Below is a small trained network, with its code and all its weights. Each question gives an input and a target symbol and asks what happens when units are switched off, that is, made to give their printed mean instead of their output.

import numpy as np


def w(rows, s, z=0):
    codes = np.array(rows[::2]) - 128.0
    scale = np.full(codes.shape[1], s)
    scale[-1] = z or s
    return codes * scale


def f(y):
    return y / 2 * (1 + np.tanh(0.7978845608 * (y + 0.044715 * y**3)))


def softmax(a):
    e = np.exp(a - a.max(-1, keepdims=True))
    return e / e.sum(-1, keepdims=True)


def log_softmax(a):
    a = a - a.max(-1, keepdims=True)
    return a - np.log(np.exp(a).sum(-1, keepdims=True))


def net(x, mask):
    ids = ['ΓΔΣΨαβεζηθλμπτφω'.index(c) for c in x.split()]
    T = len(ids)
    res = E[ids] + P[:T]
    u = 0
    for l in range(2):
        r = res
        for j in range(2):
            rows = slice(4 * j, 4 * j + 4)
            q, k, v = (r @ M[l][rows].T for M in (Q, K, V))
            z = softmax(np.where(np.tri(T) > 0, q @ k.T / 4**0.5, -1e9)) @ v
            o = O[l][rows]
            res = res + np.where(mask[u + j], z, o[:, -1]) @ o[:, :-1]
        u += 2
        y = f(res @ A[l][:, :-1].T + A[l][:, -1])
        res = res + np.where(mask[u : u + 4], y, B[l][:, -1]) @ B[l][:, :-1]
        u += 4
    return log_softmax(res[-1] @ U[:, :-1].T + U[:, -1])


Q, K, V, O, A, B = {}, {}, {}, {}, {}, {}
E = w([
[135,114,78,91,97,202,151,125],'Γ',
[141,186,52,129,191,142,107,146],'Δ',
[126,153,82,69,85,73,132,93],'Σ',
[158,97,76,100,5,146,79,108],'Ψ',
[81,157,114,178,62,225,165,98],'α',
[197,105,97,127,121,130,189,119],'β',
[98,144,145,146,85,185,125,138],'ε',
[135,141,121,106,104,91,160,115],'ζ',
[148,176,125,156,117,51,115,123],'η',
[48,157,80,99,201,116,95,172],'θ',
[110,158,76,153,95,128,84,138],'λ',
[108,131,51,196,125,189,173,146],'μ',
[39,111,105,93,124,120,104,169],'π',
[123,136,125,91,67,89,196,74],'τ',
[152,84,120,150,150,149,150,185],'φ',
[67,142,134,154,218,116,209,153],'ω',
],0.015)
P = w([
[104,77,10,104,98,113,109,243],'0',
[109,82,141,196,105,149,138,22],'1',
[117,255,186,152,77,142,163,162],'2',
[93,43,107,195,121,111,148,42],'3',
[84,202,176,74,100,87,71,224],'4',
[62,41,68,235,167,141,138,83],'5',
],0.0092)
Q[0] = w([
[194,180,207,1,124,158,124,167],'L0H0',
[108,239,144,173,154,93,123,209],'L0H0',
[36,73,108,150,111,138,144,74],'L0H0',
[116,96,75,165,220,146,176,84],'L0H0',
[177,186,163,166,207,137,195,131],'L0H1',
[86,161,80,158,119,116,113,13],'L0H1',
[122,86,30,188,174,141,178,118],'L0H1',
[246,224,160,46,201,153,114,151],'L0H1',
],0.0063)
K[0] = w([
[117,232,171,162,78,169,116,29],'L0H0',
[97,174,171,124,126,164,140,162],'L0H0',
[134,111,77,132,211,130,138,124],'L0H0',
[137,108,88,65,116,110,210,214],'L0H0',
[145,87,197,189,157,118,183,89],'L0H1',
[80,80,107,64,85,179,102,164],'L0H1',
[68,3,112,142,109,163,123,104],'L0H1',
[135,119,177,97,201,196,141,99],'L0H1',
],0.0072)
V[0] = w([
[177,139,169,152,110,53,46,43],'L0H0',
[173,150,116,160,95,221,60,145],'L0H0',
[159,35,111,67,136,154,171,122],'L0H0',
[53,92,108,181,102,121,82,145],'L0H0',
[154,118,166,47,134,155,165,8],'L0H1',
[141,93,254,150,220,162,145,82],'L0H1',
[46,101,159,127,122,129,141,110],'L0H1',
[197,185,107,121,139,115,98,148],'L0H1',
],0.0075)
O[0] = w([
[135,129,209,39,253,191,104,139,61],'L0H0',
[88,121,170,208,123,142,134,188,151],'L0H0',
[59,165,52,135,71,216,55,121,139],'L0H0',
[73,93,93,176,153,87,204,84,175],'L0H0',
[55,174,89,136,77,166,156,101,68],'L0H1',
[120,197,148,108,53,89,8,110,10],'L0H1',
[124,94,131,132,85,99,124,100,130],'L0H1',
[129,213,100,97,184,172,89,228,119],'L0H1',
],0.007,0.012)
A[0] = w([
[208,151,96,51,62,160,211,180,252],'L0N0',
[173,80,74,210,62,98,102,176,199],'L0N1',
[45,105,67,168,2,125,114,105,166],'L0N2',
[113,23,56,85,150,143,179,5,218],'L0N3',
],0.0052,0.0016)
B[0] = w([
[85,255,85,112,183,60,141,184,165],'L0N0',
[86,134,119,40,134,102,213,73,229],'L0N1',
[120,167,129,87,52,63,135,134,230],'L0N2',
[70,145,88,229,170,143,125,41,254],'L0N3',
],0.0094,0.0099)
Q[1] = w([
[91,72,178,169,139,142,161,137],'L1H0',
[159,97,121,126,65,168,149,142],'L1H0',
[107,103,84,161,187,92,172,53],'L1H0',
[126,163,77,122,103,114,116,113],'L1H0',
[166,170,217,46,42,174,157,254],'L1H1',
[76,153,111,111,102,164,36,94],'L1H1',
[168,44,39,170,94,108,165,159],'L1H1',
[95,130,94,94,112,95,113,155],'L1H1',
],0.0079)
K[1] = w([
[241,105,52,108,135,56,177,72],'L1H0',
[110,160,105,135,195,186,134,98],'L1H0',
[214,72,104,182,195,152,248,166],'L1H0',
[97,95,37,31,116,227,126,95],'L1H0',
[144,155,219,171,125,158,16,60],'L1H1',
[128,4,37,96,172,192,192,41],'L1H1',
[61,85,131,75,208,33,121,132],'L1H1',
[132,159,178,129,102,137,69,221],'L1H1',
],0.0046)
V[1] = w([
[174,173,183,132,110,96,96,130],'L1H0',
[222,105,85,93,127,97,111,149],'L1H0',
[196,133,55,84,162,52,155,205],'L1H0',
[108,103,69,188,119,103,109,86],'L1H0',
[144,156,125,33,1,150,153,226],'L1H1',
[79,220,118,207,51,154,187,39],'L1H1',
[173,23,206,140,71,113,198,82],'L1H1',
[86,141,88,177,63,62,94,97],'L1H1',
],0.0077)
O[1] = w([
[68,105,39,120,77,138,114,116,3],'L1H0',
[76,119,82,150,66,106,166,131,79],'L1H0',
[67,191,93,127,104,144,186,166,192],'L1H0',
[163,189,149,154,86,123,107,158,233],'L1H0',
[2,70,230,166,130,129,120,110,142],'L1H1',
[187,137,187,104,130,163,41,204,237],'L1H1',
[42,148,95,209,249,52,92,112,96],'L1H1',
[152,141,168,80,152,82,77,94,199],'L1H1',
],0.008,0.018)
A[1] = w([
[100,43,136,233,178,184,47,105,252],'L1N0',
[223,142,228,146,111,60,88,159,150],'L1N1',
[44,147,183,2,146,33,104,203,70],'L1N2',
[95,236,77,87,64,44,179,146,166],'L1N3',
],0.005,0.0039)
B[1] = w([
[119,26,142,141,110,81,148,18,152],'L1N0',
[86,70,50,2,173,127,122,113,254],'L1N1',
[203,106,90,156,180,138,196,137,178],'L1N2',
[111,33,137,201,145,123,53,229,208],'L1N3',
],0.0079,0.017)
U = w([
[113,85,70,93,115,209,64,122,210],'Γ',
[58,103,205,33,130,157,189,145,195],'Δ',
[151,86,212,162,54,150,104,153,130],'Σ',
[42,173,189,149,108,82,133,147,118],'Ψ',
[166,126,162,150,96,145,150,119,161],'α',
[69,103,68,86,159,165,189,97,122],'β',
[42,59,119,123,206,208,42,157,77],'ε',
[158,170,139,198,187,174,175,109,87],'ζ',
[232,101,172,219,87,99,121,146,50],'η',
[114,179,68,101,178,109,131,77,98],'θ',
[156,125,138,178,84,83,36,150,139],'λ',
[180,1,156,163,176,229,150,126,1],'μ',
[182,131,122,104,100,169,198,101,106],'π',
[104,169,189,112,208,114,148,246,178],'τ',
[68,125,212,147,161,120,154,64,168],'φ',
[159,29,143,115,57,111,210,132,42],'ω',
],0.0049,0.0029)

Each question gives the input, a string of symbols that net reads in full, and the target symbol t.
The units are the heads (4 rows each of Q, K, V and O) and the neurons (one row each of A and B). Each row of codes is followed by its name. A weight is (code - 128) times the scale printed after its matrix; where a second scale follows, it is the last column's (O, A, B and U).
mask holds one flag per unit, layer by layer, with each layer's heads first. A switched-off unit (its flag False) gives its mean, the last column of its rows in O or B, instead of its output. The means were averaged over made-up inputs and are rounded, as every weight is.
A unit's drop is (log p(t) with every unit on - log p(t) with that unit switched off) / (log p(t) with every unit on - log p(t) with every unit switched off).
The circuit of an input: a set's keep is (log p(t) with only the set's units on - log p(t) with every unit switched off) / (log p(t) with every unit on - log p(t) with every unit switched off). Starting from all 12 units, units are removed one at a time, each time the one whose removal leaves the highest keep (on an exact tie, the one counted first), for as long as the keep stays at least 0.8.
circuit, biggest first: the units of the circuit, biggest drop first
k most important neurons: the k neurons with the biggest drops, biggest first
top k neurons in layer l: the k neurons of layer l with the biggest drops, biggest first
which heads matter: for each layer, one digit per head in row order, 1 if its drop is at least 0.15 and else 0, layers parted by /
input Ψ π β Ψ, target μ: circuit, biggest first : L0H1; L0H0; L1H0
input Ψ φ λ Γ π Γ, target μ: circuit, biggest first : L1H0; L0H1; L0N3; L1N0
input Ψ Ψ τ μ, target μ: circuit, biggest first : L1H0; L0H1; L0N0; L0H0
input π Σ Ψ Ψ Ψ τ, target θ: 2 most important neurons : L0N3; L1N1
input μ μ ε β, target τ: circuit, biggest first : L0H0; L1H1; L0N1
input Γ β ε Ψ η Δ, target Δ: which heads matter : 10 / 01
input λ ω τ θ λ Σ, target ζ: 2 most important neurons : L1N1; L0N3
input τ β Σ ω μ λ, target Γ: most important neuron : L1N1
input θ ε ε λ λ η, target η: circuit, biggest first : L0H1; L1H1; L1N3; L1N1
input μ Γ τ Σ, target τ: 3 most important neurons : L0N1; L1N0; L0N2
input ε μ Ψ, target τ: 2 most important neurons : L0N0; L1N0
input ε ζ θ Ψ θ φ, target φ: top 3 neurons in layer 0 : L0N3; L0N1; L0N2
input Ψ λ ε ζ, target μ: top 3 neurons in layer 0 : L0N2; L0N0; L0N3
input Σ ε η π, target π: 4 most important neurons : L0N0; L1N3; L0N3; L0N2
input ε α λ π Σ ε, target φ: 2 most important neurons : L0N3; L1N0
input ε ε θ Σ, target φ: 2 most important neurons : L0N3; L1N0
input λ λ λ Γ τ Ψ, target ζ: most important neuron : L1N1
input Σ μ π ε ε β, target π: 2 most important neurons : L0N0; L1N3
input θ θ θ ε, target η: top 2 neurons in layer 0 : L0N2; L0N3
input φ Ψ ω π λ μ, target Ψ: top 2 neurons in layer 0 : L0N2; L0N3
input ε ε τ π, target φ: which heads matter : 10 / 01
input τ φ Γ Ψ, target Γ: 2 most important neurons : L0N3; L1N1
input ε Σ τ Ψ π Γ, target φ: top 2 neurons in layer 1 : L1N0; L1N3
input Γ μ φ λ, target Δ: most important neuron : L0N0
input ε λ Ψ Ψ φ Δ, target φ: top 2 neurons in layer 0 : L0N3; L0N2
input ε π λ ω, target φ: 2 most important neurons : L0N3; L1N0
input ε φ π ε, target φ: 3 most important neurons : L0N3; L1N0; L1N3
input τ β φ Γ, target Γ: 3 most important neurons : L0N3; L1N1; L0N0
input Σ η τ τ θ ω, target π: which heads matter : 11 / 01
input Ψ Γ η ω φ μ, target μ: which heads matter : 01 / 10
